[[ -3   2  -1 -18  -2 -24   0  33  -5 -27 -22   0   1]
 [  5 -21  -3  -3  14   1  -4  -3   7   0   2   4   0]
 [ -1  -2   3   0  -2  -5   2   3 -44   1   0  17   0]
 [  0   0   0  -1   1  -1   0   2   2  -2  -1  -1   0]
 [  1  -2   1  -1   1  -1   1  -1  -2   1   0   0  -1]]
:
[[ -3   2  -1 -18  -2 -24   0  33  -5 -27 -22   0   1]
 [ -1  -2   3   0  -2  -5   2   3 -44   1   0  17   0]
 [  0   0   0  -1   1  -1   0   2   2  -2  -1  -1   0]
 [  1  -2   1  -1   1  -1   1  -1  -2   1   0   0  -1]
 [  5 -21  -3  -3  14   1  -4  -3   7   0   2   4   0]]

[[-23 -12 -15 -10  32   3   2  15 -15 -11   9  13]
 [-40 -36   2 -37   9 -20  -3 -15 -13  25 -24  -7]
 [  1 -25 -14   3  10  14 -20 -10  -2  28  -8  12]]
:
[[-40 -36   2 -37   9 -20  -3 -15 -13  25 -24  -7]
 [-23 -12 -15 -10  32   3   2  15 -15 -11   9  13]
 [  1 -25 -14   3  10  14 -20 -10  -2  28  -8  12]]

[[-18  49  23]
 [-46  29 -14]]
:
[[-46  29 -14]
 [-18  49  23]]

[[ 23  -9 -13  41   8 -12  19  13  11   2]
 [  3 -14   7   5  -8   1 -15  -1  -4   3]
 [ 15  17  16  -4 -23  17 -21  -4  11  -3]
 [ -8 -22  34  12 -11   7 -35 -18  12   9]]
:
[[ -8 -22  34  12 -11   7 -35 -18  12   9]
 [  3 -14   7   5  -8   1 -15  -1  -4   3]
 [ 15  17  16  -4 -23  17 -21  -4  11  -3]
 [ 23  -9 -13  41   8 -12  19  13  11   2]]

[[ 26 -35  20 -14 -45  16  47 -37  38]
 [ 38 -12  -7  30 -41  -5   9  43 -40]
 [-27   7  -5   0  -7   6   8  -1 -16]
 [  8 -19 -24  23   3  -1  15  13   4]
 [-13 -10 -13 -11   1   3  -4 -29  -1]
 [-17  -2 -11  -4  14   4 -18  -1  -4]]
:
[[-27   7  -5   0  -7   6   8  -1 -16]
 [-17  -2 -11  -4  14   4 -18  -1  -4]
 [-13 -10 -13 -11   1   3  -4 -29  -1]
 [  8 -19 -24  23   3  -1  15  13   4]
 [ 26 -35  20 -14 -45  16  47 -37  38]
 [ 38 -12  -7  30 -41  -5   9  43 -40]]

[[ 25  21 -28   9  27]
 [ 19  19 -11  -6   2]
 [ 13  19 -11  -6   3]
 [ 24  39 -22  16  19]]
:
[[ 13  19 -11  -6   3]
 [ 19  19 -11  -6   2]
 [ 24  39 -22  16  19]
 [ 25  21 -28   9  27]]

[[ 20  26  15 -34 -37 -12  11  13 -52 -38  15 -40 -41]
 [ -5 -17 -17  -9 -24  13  -6  12 -31  23  13  26 -29]
 [-34 -11 -14   2 -29   5 -27  13 -32  26  17  32 -35]
 [ 24  25  19  -7  -5 -16  18   7   0  25   0  33  -3]
 [-50 -34 -31  13  -4  13 -39 -16  -4  -5 -14  -4  -7]
 [-46  19  15  26  12 -31 -33 -18  23   6 -22  13  14]
 [ 45  26  16 -29 -30  -7  32  27 -35  22  23  29 -30]]
:
[[-50 -34 -31  13  -4  13 -39 -16  -4  -5 -14  -4  -7]
 [-46  19  15  26  12 -31 -33 -18  23   6 -22  13  14]
 [-34 -11 -14   2 -29   5 -27  13 -32  26  17  32 -35]
 [ -5 -17 -17  -9 -24  13  -6  12 -31  23  13  26 -29]
 [ 20  26  15 -34 -37 -12  11  13 -52 -38  15 -40 -41]
 [ 24  25  19  -7  -5 -16  18   7   0  25   0  33  -3]
 [ 45  26  16 -29 -30  -7  32  27 -35  22  23  29 -30]]

[[  4  -6 -10  11 -27  -3  15 -16 -16   7]
 [ 24 -48  44 -23 -51   6 -24 -22   7  30]
 [ -7  13  12 -18  16   9  -8  14  15   0]
 [ 10  11 -18  16   4  22  18  10  -7  15]
 [ -8   3 -19   7 -18  -8   7   5  -4 -18]
 [-17  43 -43  22  16   6  30  20  -7 -18]
 [  9 -14  23 -21 -21   9 -17   3  15   9]]
:
[[-17  43 -43  22  16   6  30  20  -7 -18]
 [ -8   3 -19   7 -18  -8   7   5  -4 -18]
 [ -7  13  12 -18  16   9  -8  14  15   0]
 [  4  -6 -10  11 -27  -3  15 -16 -16   7]
 [  9 -14  23 -21 -21   9 -17   3  15   9]
 [ 10  11 -18  16   4  22  18  10  -7  15]
 [ 24 -48  44 -23 -51   6 -24 -22   7  30]]

[[ -7   1  24 -25  -1  18]
 [-15   0  31 -36   3  25]
 [ 48   9 -48  42 -52 -55]
 [ -6   9  12 -18 -14   0]
 [ 17   6  15  34  10 -15]]
:
[[-15   0  31 -36   3  25]
 [ -7   1  24 -25  -1  18]
 [ -6   9  12 -18 -14   0]
 [ 17   6  15  34  10 -15]
 [ 48   9 -48  42 -52 -55]]
